Here is a tiny trained network, its code and every weight. The questions are about switching its units off for an input and a class, where a switched-off unit gives its printed mean instead of its output.

import numpy as np


def w(rows, s, z=0):
    codes = np.array(rows[::2]) - 128.0
    scale = np.full(codes.shape[1], s)
    scale[-1] = z or s
    return codes * scale


def f(y):
    return y / 2 * (1 + np.tanh(0.7978845608 * (y + 0.044715 * y**3)))


def log_softmax(a):
    a = a - a.max(-1, keepdims=True)
    return a - np.log(np.exp(a).sum(-1, keepdims=True))


def net(x, mask):
    res = np.array(x, float).reshape(1, 4) / 4 @ E
    y = f(res @ A[0][:, :-1].T + A[0][:, -1])
    res = res + np.where(mask, y, B[0][:, -1]) @ B[0][:, :-1]
    return log_softmax(res[-1] @ U[:, :-1].T + U[:, -1])


A, B = {}, {}
E = w([
[46,141,227,154,177,101,250],'x0',
[21,244,131,41,116,106,63],'x1',
[136,207,58,139,200,236,197],'x2',
[135,160,101,175,129,96,134],'x3',
],0.011)
A[0] = w([
[190,125,63,117,110,153,81,102],'neuron 1',
[139,110,65,109,100,179,99,73],'neuron 2',
[77,126,172,163,160,126,196,105],'neuron 3',
[127,90,174,132,60,67,108,2],'neuron 4',
[97,83,111,101,139,125,130,104],'neuron 5',
[96,127,186,137,169,124,206,106],'neuron 6',
[60,224,130,69,84,126,106,133],'neuron 7',
[121,175,84,142,188,254,163,32],'neuron 8',
[200,54,125,171,132,140,183,118],'neuron 9',
],0.014,0.0047)
B[0] = w([
[202,77,91,100,102,79,216,220],'neuron 1',
[204,74,130,119,134,106,206,192],'neuron 2',
[142,58,63,81,86,119,159,211],'neuron 3',
[127,139,214,212,121,75,60,195],'neuron 4',
[167,176,128,172,136,129,150,131],'neuron 5',
[196,92,73,115,77,84,184,215],'neuron 6',
[110,172,87,87,196,199,123,232],'neuron 7',
[90,133,254,186,66,66,33,254],'neuron 8',
[48,235,123,49,242,216,100,230],'neuron 9',
],0.011,0.017)
U = w([
[75,165,88,94,249,194,134,254],'0',
[157,47,44,121,105,107,180,76],'1',
[89,113,215,192,124,93,82,21],'2',
],0.014,0.0023)

Each question gives the input, the list of numbers given to net, and the class t.
The units are the neurons (one row each of A and B). Each row of codes is followed by its name. A weight is (code - 128) times the scale printed after its matrix; where a second scale follows, it is the last column's (A, B and U).
mask holds one flag per neuron, in row order. A switched-off neuron (its flag False) gives its mean, the last column of its row in B, instead of its output. The means were averaged over made-up inputs and are rounded, as every weight is.
A unit's drop is (log p(t) with every unit on - log p(t) with that unit switched off) / (log p(t) with every unit on - log p(t) with every unit switched off).
most important unit: the unit with the biggest drop
top k neurons: the k neurons with the biggest drops, biggest first
drop of u: that unit's drop, to one decimal
input [-4,4,8,0], class 2: most important unit -> neuron 8
input [3,6,-5,-5], class 0: top 2 neurons -> (neuron 7; neuron 8)
input [-3,7,8,-6], class 2: top 2 neurons -> (neuron 8; neuron 9)
input [4,-4,-1,-2], class 0: top 2 neurons -> (neuron 9; neuron 1)
input [5,-2,-4,-6], class 1: top 3 neurons -> (neuron 8; neuron 6; neuron 3)
input [6,3,-4,-8], class 1: top 2 neurons -> (neuron 8; neuron 9)
input [0,-2,2,2], class 0: top 2 neurons -> (neuron 4; neuron 8)
input [-2,-4,4,2], class 0: top 2 neurons -> (neuron 9; neuron 4)
input [-1,-7,8,-2], class 2: top 2 neurons -> (neuron 8; neuron 7)
input [5,-1,4,0], class 1: top 2 neurons -> (neuron 6; neuron 3)
input [1,6,-6,-7], class 0: top 2 neurons -> (neuron 7; neuron 8)
input [3,2,-1,-6], class 1: drop of neuron 9 -> 3.3
input [-1,-2,3,8], class 2: drop of neuron 8 -> 0.2
input [4,8,-4,-8], class 0: most important unit -> neuron 7
input [8,2,5,1], class 1: drop of neuron 3 -> 0.2
